Here is a tiny trained network, its code and every weight. The questions are about switching its units off for an input and a target symbol, where a switched-off unit gives its printed mean instead of its output.

import numpy as np


def w(rows, s, z=0):
    codes = np.array(rows[::2]) - 128.0
    scale = np.full(codes.shape[1], s)
    scale[-1] = z or s
    return codes * scale


def f(y):
    return y / 2 * (1 + np.tanh(0.7978845608 * (y + 0.044715 * y**3)))


def softmax(a):
    e = np.exp(a - a.max(-1, keepdims=True))
    return e / e.sum(-1, keepdims=True)


def log_softmax(a):
    a = a - a.max(-1, keepdims=True)
    return a - np.log(np.exp(a).sum(-1, keepdims=True))


def net(x, mask):
    ids = ['ΔΛΠΣΦβεζηθξ'.index(c) for c in x.split()]
    T = len(ids)
    res = E[ids] + P[:T]
    q, k, v = (res @ M[0].T for M in (Q, K, V))
    z = softmax(np.where(np.tri(T) > 0, q @ k.T / 3**0.5, -1e9)) @ v
    res = res + np.where(mask[0], z, O[0][:, -1]) @ O[0][:, :-1]
    y = f(res @ A[0][:, :-1].T + A[0][:, -1])
    res = res + np.where(mask[1:9], y, B[0][:, -1]) @ B[0][:, :-1]
    return log_softmax(res[-1] @ U[:, :-1].T + U[:, -1])


Q, K, V, O, A, B = {}, {}, {}, {}, {}, {}
E = w([
[117,41,191,177],'Δ',
[73,70,189,153],'Λ',
[120,58,155,71],'Π',
[126,112,105,222],'Σ',
[99,79,139,174],'Φ',
[94,107,99,175],'β',
[97,88,116,82],'ε',
[152,90,117,252],'ζ',
[138,87,120,94],'η',
[196,154,189,73],'θ',
[164,82,105,76],'ξ',
],0.026)
P = w([
[103,170,2,104],'0',
[152,66,187,119],'1',
[142,68,182,125],'2',
[137,60,183,121],'3',
[142,60,172,124],'4',
[142,58,173,118],'5',
[139,58,177,125],'6',
[138,59,164,127],'7',
[137,59,156,126],'8',
[134,54,160,128],'9',
[133,58,152,129],'10',
[131,57,152,135],'11',
[136,52,154,130],'12',
],0.014)
Q[0] = w([
[108,252,122,100],'H1',
[209,223,120,155],'H1',
[133,69,116,90],'H1',
],0.015)
K[0] = w([
[146,38,198,158],'H1',
[143,75,247,96],'H1',
[118,149,123,89],'H1',
],0.016)
V[0] = w([
[23,185,157,105],'H1',
[79,186,42,22],'H1',
[123,245,38,193],'H1',
],0.011)
O[0] = w([
[98,172,118,2,134],'H1',
[116,187,197,156,253],'H1',
[25,148,110,202,191],'H1',
],0.014,0.011)
A[0] = w([
[96,20,168,111,244],'N1',
[89,111,92,138,253],'N2',
[144,71,145,193,180],'N3',
[144,2,42,115,123],'N4',
[188,72,90,123,112],'N5',
[209,226,215,136,236],'N6',
[53,14,193,41,232],'N7',
[214,224,40,120,157],'N8',
],0.0096,0.0067)
B[0] = w([
[128,146,91,118,244],'N1',
[179,111,130,81,199],'N2',
[135,109,118,102,215],'N3',
[158,120,254,120,177],'N4',
[71,168,108,231,153],'N5',
[84,107,131,65,214],'N6',
[139,155,79,168,252],'N7',
[27,153,137,137,131],'N8',
],0.013,0.019)
U = w([
[158,139,146,162,148],'Δ',
[180,177,63,115,254],'Λ',
[121,94,126,29,182],'Π',
[68,21,37,126,54],'Σ',
[126,98,49,125,207],'Φ',
[56,190,121,195,118],'β',
[96,254,220,102,43],'ε',
[93,6,106,122,40],'ζ',
[82,111,144,112,105],'η',
[106,123,119,121,86],'θ',
[68,72,143,114,142],'ξ',
],0.0077,0.0078)

Each question gives the input, a string of symbols that net reads in full, and the target symbol t.
The units are the heads (3 rows each of Q, K, V and O) and the neurons (one row each of A and B). Each row of codes is followed by its name. A weight is (code - 128) times the scale printed after its matrix; where a second scale follows, it is the last column's (O, A, B and U).
mask holds one flag per unit, heads first, then neurons. A switched-off unit (its flag False) gives its mean, the last column of its rows in O or B, instead of its output. The means were averaged over made-up inputs and are rounded, as every weight is.
A unit's drop is (log p(t) with every unit on - log p(t) with that unit switched off) / (log p(t) with every unit on - log p(t) with every unit switched off).
The circuit of an input: a set's keep is (log p(t) with only the set's units on - log p(t) with every unit switched off) / (log p(t) with every unit on - log p(t) with every unit switched off). Starting from all 9 units, units are removed one at a time, each time the one whose removal leaves the highest keep (on an exact tie, the one counted first), for as long as the keep stays at least 0.8.
circuit, biggest first: the units of the circuit, biggest drop first
top k neurons: the k neurons with the biggest drops, biggest first
drop of u: that unit's drop, to one decimal
input Λ Δ Π β β Φ, target Λ: circuit, biggest first -> H1; N7; N6
input Λ β β β β Π, target Λ: circuit, biggest first -> N7; H1
input ζ ε Δ β β ε Λ β Π Δ, target ζ: circuit, biggest first -> H1; N4; N3
input Π Π β β Π Φ, target Π: top neuron -> N6
input Λ β β Λ ξ, target Λ: top 2 neurons -> N7; N6
input Δ ε Π β β Π Λ, target Δ: circuit, biggest first -> N4; H1; N6; N7
input Π β Λ β β Π Π ε Π Δ ζ Λ, target Π: top 2 neurons -> N6; N5
input Π β Π β β Λ β β β Π β Λ Δ, target Π: circuit, biggest first -> H1; N6
input Δ Π β β, target Δ: circuit, biggest first -> N4; H1; N5; N6
input Δ η Σ Σ β, target Δ: top 2 neurons -> N4; N5
input Π β β β, target Π: top 3 neurons -> N6; N5; N7
input Δ Σ η β ε β Λ β Δ Φ η β ζ, target Δ: circuit, biggest first -> N4; H1; N6
input ζ β Λ Φ β Π Π, target ζ: top 2 neurons -> N4; N3
input Λ ζ β Π ξ Π Δ, target Λ: circuit, biggest first -> H1; N7
input β β Π Π ε Δ ε ξ, target β: top neuron -> N6
input ζ β β β ε β β, target ζ: circuit, biggest first -> H1; N4; N2
input Δ ζ Λ Φ Δ Π β Π Λ β Φ η, target Δ: top 3 neurons -> N4; N5; N6
input Δ β β Π β Δ β ε, target Δ: top 4 neurons -> N4; N5; N6; N7
input Δ β Π Π β Λ β Π Δ Π, target Δ: circuit, biggest first -> N4; H1; N5; N7
input Δ ζ Σ, target Δ: top 3 neurons -> N4; N5; N6
input ζ β β ζ, target ζ: drop of N3 -> 0.2
input β Λ Λ ζ η, target β: drop of N7 -> 0.0
input ξ β Δ β θ β β β, target ξ: drop of H1 -> 1.1
input β β Π β Λ Π ε Φ, target β: drop of H1 -> 1.2
